Below is a small trained network, with its code and all its weights. Each question gives an input and a class and asks what happens when units are switched off, that is, made to give their printed mean instead of their output.

import numpy as np


def w(rows, s, z=0):
    codes = np.array(rows[::2]) - 128.0
    scale = np.full(codes.shape[1], s)
    scale[-1] = z or s
    return codes * scale


def f(y):
    return y / 2 * (1 + np.tanh(0.7978845608 * (y + 0.044715 * y**3)))


def log_softmax(a):
    a = a - a.max(-1, keepdims=True)
    return a - np.log(np.exp(a).sum(-1, keepdims=True))


def net(x, mask):
    res = np.array(x, float).reshape(1, 7) / 4 @ E
    y = f(res @ A[0][:, :-1].T + A[0][:, -1])
    res = res + np.where(mask, y, B[0][:, -1]) @ B[0][:, :-1]
    return log_softmax(res[-1] @ U[:, :-1].T + U[:, -1])


A, B = {}, {}
E = w([
[228,139,39,210],'x0',
[61,205,180,254],'x1',
[127,127,127,129],'x2',
[129,127,128,129],'x3',
[202,50,251,168],'x4',
[126,130,130,129],'x5',
[60,10,71,176],'x6',
],0.0041)
A[0] = w([
[146,185,157,111,130],'N1',
[200,129,81,175,93],'N2',
[60,115,179,86,134],'N3',
[203,249,169,72,92],'N4',
[203,253,171,75,97],'N5',
[69,32,94,181,75],'N6',
[177,200,144,121,156],'N7',
[111,156,113,103,46],'N8',
[170,196,154,117,177],'N9',
[72,173,160,214,82],'N10',
[50,146,141,82,88],'N11',
[206,43,252,174,110],'N12',
[101,162,90,119,55],'N13',
[97,148,111,133,172],'N14',
[87,176,59,100,75],'N15',
[243,135,34,223,114],'N16',
[193,55,77,5,112],'N17',
[74,56,105,160,94],'N18',
[25,112,214,44,84],'N19',
[126,153,155,124,58],'N20',
[68,197,38,95,95],'N21',
[11,111,216,44,117],'N22',
[70,180,162,226,99],'N23',
[199,48,245,168,100],'N24',
[115,160,143,161,63],'N25',
[196,63,83,4,101],'N26',
[74,26,58,191,130],'N27',
[175,195,147,105,94],'N28',
[77,186,164,217,108],'N29',
[240,142,39,217,109],'N30',
[65,198,36,87,92],'N31',
[190,129,65,187,118],'N32',
[112,131,125,133,254],'N33',
[61,188,40,89,110],'N34',
[61,189,170,232,95],'N35',
[101,111,158,104,54],'N36',
[60,32,76,177,122],'N37',
[116,136,127,145,233],'N38',
[148,91,131,39,83],'N39',
],0.006,0.0051)
B[0] = w([
[119,92,136,122,144],'N1',
[87,162,107,134,124],'N2',
[95,152,118,101,161],'N3',
[76,23,130,154,157],'N4',
[78,18,128,149,162],'N5',
[87,46,125,159,127],'N6',
[119,84,139,100,168],'N7',
[105,122,96,174,95],'N8',
[133,85,147,88,186],'N9',
[127,149,177,193,139],'N10',
[109,151,84,132,128],'N11',
[187,143,2,163,182],'N12',
[119,130,91,180,101],'N13',
[162,137,135,110,167],'N14',
[145,126,74,180,121],'N15',
[36,199,108,99,170],'N16',
[154,172,236,214,178],'N17',
[102,71,122,139,125],'N18',
[36,177,94,123,166],'N19',
[103,113,120,170,99],'N20',
[175,133,56,171,147],'N21',
[44,183,94,89,194],'N22',
[139,151,195,187,156],'N23',
[175,142,13,171,169],'N24',
[113,120,136,177,103],'N25',
[141,166,229,222,169],'N26',
[108,42,157,110,163],'N27',
[100,80,119,141,126],'N28',
[147,142,193,178,159],'N29',
[35,182,108,102,164],'N30',
[174,126,49,174,148],'N31',
[89,162,130,115,140],'N32',
[191,139,167,33,254],'N33',
[186,134,61,158,155],'N34',
[148,161,207,195,163],'N35',
[87,133,109,161,100],'N36',
[110,39,142,124,155],'N37',
[178,138,162,63,229],'N38',
[95,153,163,182,127],'N39',
],0.027,0.0038)
U = w([
[123,176,202,223,79],'0',
[2,202,92,106,71],'1',
[177,132,32,180,78],'2',
[140,134,141,93,255],'3',
[133,129,144,91,207],'4',
[74,33,136,140,61],'5',
[139,147,141,94,123],'6',
],0.0083,0.003)

Each question gives the input, the list of numbers given to net, and the class t.
The units are the neurons (one row each of A and B). Each row of codes is followed by its name. A weight is (code - 128) times the scale printed after its matrix; where a second scale follows, it is the last column's (A, B and U).
mask holds one flag per neuron, in row order. A switched-off neuron (its flag False) gives its mean, the last column of its row in B, instead of its output. The means were averaged over made-up inputs and are rounded, as every weight is.
A unit's drop is (log p(t) with every unit on - log p(t) with that unit switched off) / (log p(t) with every unit on - log p(t) with every unit switched off).
The circuit of an input: a set's keep is (log p(t) with only the set's units on - log p(t) with every unit switched off) / (log p(t) with every unit on - log p(t) with every unit switched off). Starting from the 12 units with the biggest drops (on a tie, the unit counted first), units are removed one at a time, each time the one whose removal leaves the highest keep (on an exact tie, the one counted first), for as long as the keep stays at least 0.8.
units of the circuit, in order: the units of the circuit, biggest drop first
unit that matters most: the unit with the biggest drop
top k neurons: the k neurons with the biggest drops, biggest first
drop when u is switched off: that unit's drop, to one decimal
input [1,-6,5,6,6,4,8], class 5: unit that matters most : N27
input [7,4,-7,-3,0,5,2], class 1: top 2 neurons : N16, N30
input [-1,-7,6,-7,-6,3,-8], class 5: units of the circuit, in order : N5, N4
input [7,8,-3,-8,3,-4,4], class 0: top 3 neurons : N35, N23, N29
input [-7,-1,-3,-4,-8,-1,8], class 2: units of the circuit, in order : N34, N31
input [-6,8,-5,3,5,-6,0], class 0: top 4 neurons : N35, N23, N29, N10
input [3,-6,-8,4,-8,8,8], class 2: top 3 neurons : N34, N31, N21
input [-2,1,4,-7,-6,5,-7], class 5: top 4 neurons : N5, N4, N12, N24
input [-8,-2,0,4,7,4,2], class 1: top 2 neurons : N22, N19
input [4,-5,4,-5,-3,4,3], class 0: top 3 neurons : N17, N26, N22
input [-5,-5,1,-7,-7,-4,-1], class 2: units of the circuit, in order : N31, N34
input [-8,6,8,-5,-4,4,0], class 1: top 3 neurons : N22, N19, N17
input [-1,8,3,-6,-8,-5,-5], class 0: drop when N24 is switched off : 0.2
input [-7,3,-3,2,-3,-2,-2], class 1: units of the circuit, in order : N22
input [-2,0,-3,7,-8,2,5], class 2: drop when N21 is switched off : 0.1
input [-3,-1,6,-3,1,5,-8], class 5: drop when N5 is switched off : 0.3
